Here is a tiny trained network, its code and every weight. The questions are about switching its units off for an input and a class, where a switched-off unit gives its printed mean instead of its output.

import numpy as np


def w(rows, s, z=0):
    codes = np.array(rows[::2]) - 128.0
    scale = np.full(codes.shape[1], s)
    scale[-1] = z or s
    return codes * scale


def norm(h):
    return h / np.sqrt((h * h).mean(-1, keepdims=True) + 1e-5)


def f(y):
    return y / 2 * (1 + np.tanh(0.7978845608 * (y + 0.044715 * y**3)))


def log_softmax(a):
    a = a - a.max(-1, keepdims=True)
    return a - np.log(np.exp(a).sum(-1, keepdims=True))


def net(x, mask):
    res = np.array(x, float).reshape(1, 6) / 4 @ E
    u = 0
    for l in range(2):
        y = f(norm(res) @ A[l][:, :-1].T + A[l][:, -1])
        res = res + np.where(mask[u : u + 15], y, B[l][:, -1]) @ B[l][:, :-1]
        u += 15
    return log_softmax(norm(res)[-1] @ U[:, :-1].T + U[:, -1])


A, B = {}, {}
E = w([
[129,127,127,127,131,130,135],'x0',
[171,86,87,93,212,142,144],'x1',
[196,63,152,193,103,142,153],'x2',
[128,128,129,129,129,119,127],'x3',
[236,113,145,1,39,57,47],'x4',
[116,120,231,104,173,125,125],'x5',
],0.0038)
A[0] = w([
[84,128,110,228,193,121,87,56],'L0N0',
[107,112,232,105,179,119,131,35],'L0N1',
[59,169,98,82,159,118,95,19],'L0N2',
[159,88,94,110,217,131,121,60],'L0N3',
[113,106,238,106,179,142,123,9],'L0N4',
[77,152,168,171,52,126,117,12],'L0N5',
[45,161,83,74,146,120,110,5],'L0N6',
[119,127,2,152,84,118,133,49],'L0N7',
[76,147,169,170,52,123,119,15],'L0N8',
[149,78,94,95,203,140,135,26],'L0N9',
[157,91,92,102,206,138,136,47],'L0N10',
[128,122,1,152,79,141,129,36],'L0N11',
[169,58,134,214,109,153,98,53],'L0N12',
[128,133,136,131,140,133,114,103],'L0N13',
[173,62,151,200,119,135,122,54],'L0N14',
],0.0076,0.0027)
B[0] = w([
[70,46,85,63,93,130,89,253],'L0N0',
[177,88,199,166,219,224,50,196],'L0N1',
[154,209,145,97,163,107,254,196],'L0N2',
[106,214,129,181,35,78,91,206],'L0N3',
[192,94,205,155,223,235,47,191],'L0N4',
[170,182,110,225,54,61,100,173],'L0N5',
[161,212,136,76,179,83,242,200],'L0N6',
[186,95,240,152,217,203,42,219],'L0N7',
[167,179,106,226,63,53,94,172],'L0N8',
[141,192,132,199,37,81,113,186],'L0N9',
[133,192,124,199,43,77,102,194],'L0N10',
[184,81,250,168,213,211,50,219],'L0N11',
[104,233,132,60,187,99,221,201],'L0N12',
[145,142,125,144,117,160,137,118],'L0N13',
[98,237,135,38,186,81,204,195],'L0N14',
],0.012,0.0027)
A[1] = w([
[142,117,116,108,115,117,129,29],'L1N0',
[85,88,132,46,117,169,132,116],'L1N1',
[179,85,102,132,168,159,129,102],'L1N2',
[192,88,119,32,53,115,121,41],'L1N3',
[127,117,118,132,112,122,157,46],'L1N4',
[125,2,79,32,81,86,104,121],'L1N5',
[60,122,128,187,161,140,151,40],'L1N6',
[63,84,70,198,155,163,179,76],'L1N7',
[126,128,116,133,134,137,130,88],'L1N8',
[136,139,104,201,70,99,98,61],'L1N9',
[64,131,124,49,63,120,91,132],'L1N10',
[128,123,117,131,120,134,140,3],'L1N11',
[182,154,124,115,164,98,232,66],'L1N12',
[131,123,123,129,121,137,146,37],'L1N13',
[32,50,73,125,109,155,146,46],'L1N14',
],0.0098,0.0018)
B[1] = w([
[118,142,147,91,97,160,115,111],'L1N0',
[86,94,144,160,60,51,131,180],'L1N1',
[120,81,168,179,144,103,119,168],'L1N2',
[163,175,8,131,131,249,123,197],'L1N3',
[130,150,156,121,141,144,96,109],'L1N4',
[64,7,75,62,86,152,150,205],'L1N5',
[220,156,94,59,82,142,118,159],'L1N6',
[240,139,53,43,102,206,111,172],'L1N7',
[149,130,152,101,113,116,116,115],'L1N8',
[66,112,132,178,43,59,112,231],'L1N9',
[146,16,135,153,150,87,117,199],'L1N10',
[154,154,177,85,120,122,109,98],'L1N11',
[57,100,127,72,180,71,213,254],'L1N12',
[140,151,160,112,122,134,120,103],'L1N13',
[89,40,44,90,95,155,157,191],'L1N14',
],0.012,0.0038)
U = w([
[180,104,222,151,212,225,48,101],'0',
[132,32,5,47,70,190,122,101],'1',
[95,213,135,45,192,60,253,84],'2',
[107,98,143,146,129,94,126,254],'3',
[126,187,118,221,21,52,92,75],'4',
],0.0067,0.0063)

Each question gives the input, the list of numbers given to net, and the class t.
The units are the neurons (one row each of A and B). Each row of codes is followed by its name. A weight is (code - 128) times the scale printed after its matrix; where a second scale follows, it is the last column's (A, B and U).
mask holds one flag per neuron, layer by layer. A switched-off neuron (its flag False) gives its mean, the last column of its row in B, instead of its output. The means were averaged over made-up inputs and are rounded, as every weight is.
A unit's drop is (log p(t) with every unit on - log p(t) with that unit switched off) / (log p(t) with every unit on - log p(t) with every unit switched off).
The circuit of an input: a set's keep is (log p(t) with only the set's units on - log p(t) with every unit switched off) / (log p(t) with every unit on - log p(t) with every unit switched off). Starting from the 12 units with the biggest drops (on a tie, the unit counted first), units are removed one at a time, each time the one whose removal leaves the highest keep (on an exact tie, the one counted first), for as long as the keep stays at least 0.8.
units of the circuit, in order: the units of the circuit, biggest drop first
k most important neurons: the k neurons with the biggest drops, biggest first
top k neurons in layer l: the k neurons of layer l with the biggest drops, biggest first
drop when u is switched off: that unit's drop, to one decimal
input [-3,6,6,6,4,3], class 2: units of the circuit, in order -> L0N14
input [0,4,8,1,-1,7], class 2: top 2 neurons in layer 0 -> L0N14, L0N12
input [3,3,6,-1,8,-8], class 0: units of the circuit, in order -> L0N11, L0N7
input [1,-5,7,5,5,6], class 2: units of the circuit, in order -> L0N14, L0N12
input [5,2,2,6,-8,-7], class 1: 2 most important neurons -> L0N0, L0N4
input [2,8,6,-6,1,-6], class 4: top 2 neurons in layer 0 -> L0N3, L0N10
input [-6,-6,6,-7,-4,3], class 2: 3 most important neurons -> L0N12, L0N14, L0N3
input [4,6,1,1,-7,5], class 1: units of the circuit, in order -> L0N0, L1N7
input [0,-6,2,-1,-6,-3], class 1: 4 most important neurons -> L0N0, L0N3, L0N10, L0N9
input [2,5,2,4,-7,-7], class 0: 3 most important neurons -> L0N11, L0N7, L1N5
input [-2,6,7,4,4,-7], class 0: top 2 neurons in layer 0 -> L0N11, L0N7
input [-7,8,-7,5,-2,0], class 4: top 3 neurons in layer 0 -> L0N3, L0N10, L0N9
input [-4,6,-5,1,-3,7], class 0: top 2 neurons in layer 0 -> L0N4, L0N1
input [7,-6,8,3,-8,-8], class 0: units of the circuit, in order -> L0N11
input [7,8,0,-6,-8,-1], class 1: top 2 neurons in layer 1 -> L1N7, L1N14
input [7,-2,-7,4,-2,-7], class 0: 2 most important neurons -> L0N7, L0N11
input [-2,0,7,-2,-2,-6], class 2: 2 most important neurons -> L0N12, L0N14
input [8,-2,7,8,-6,-8], class 0: 2 most important neurons -> L0N11, L0N7
input [-2,7,-5,-4,-6,-1], class 4: top 3 neurons in layer 0 -> L0N3, L0N10, L0N9
input [-4,2,-7,6,-7,1], class 1: units of the circuit, in order -> L0N0
input [4,-3,8,-5,-8,7], class 1: drop when L1N1 is switched off -> 0.1
input [-1,-1,-7,8,-8,2], class 1: drop when L1N7 is switched off -> 0.1
input [-5,0,-4,-4,-4,6], class 0: drop when L0N1 is switched off -> 0.1
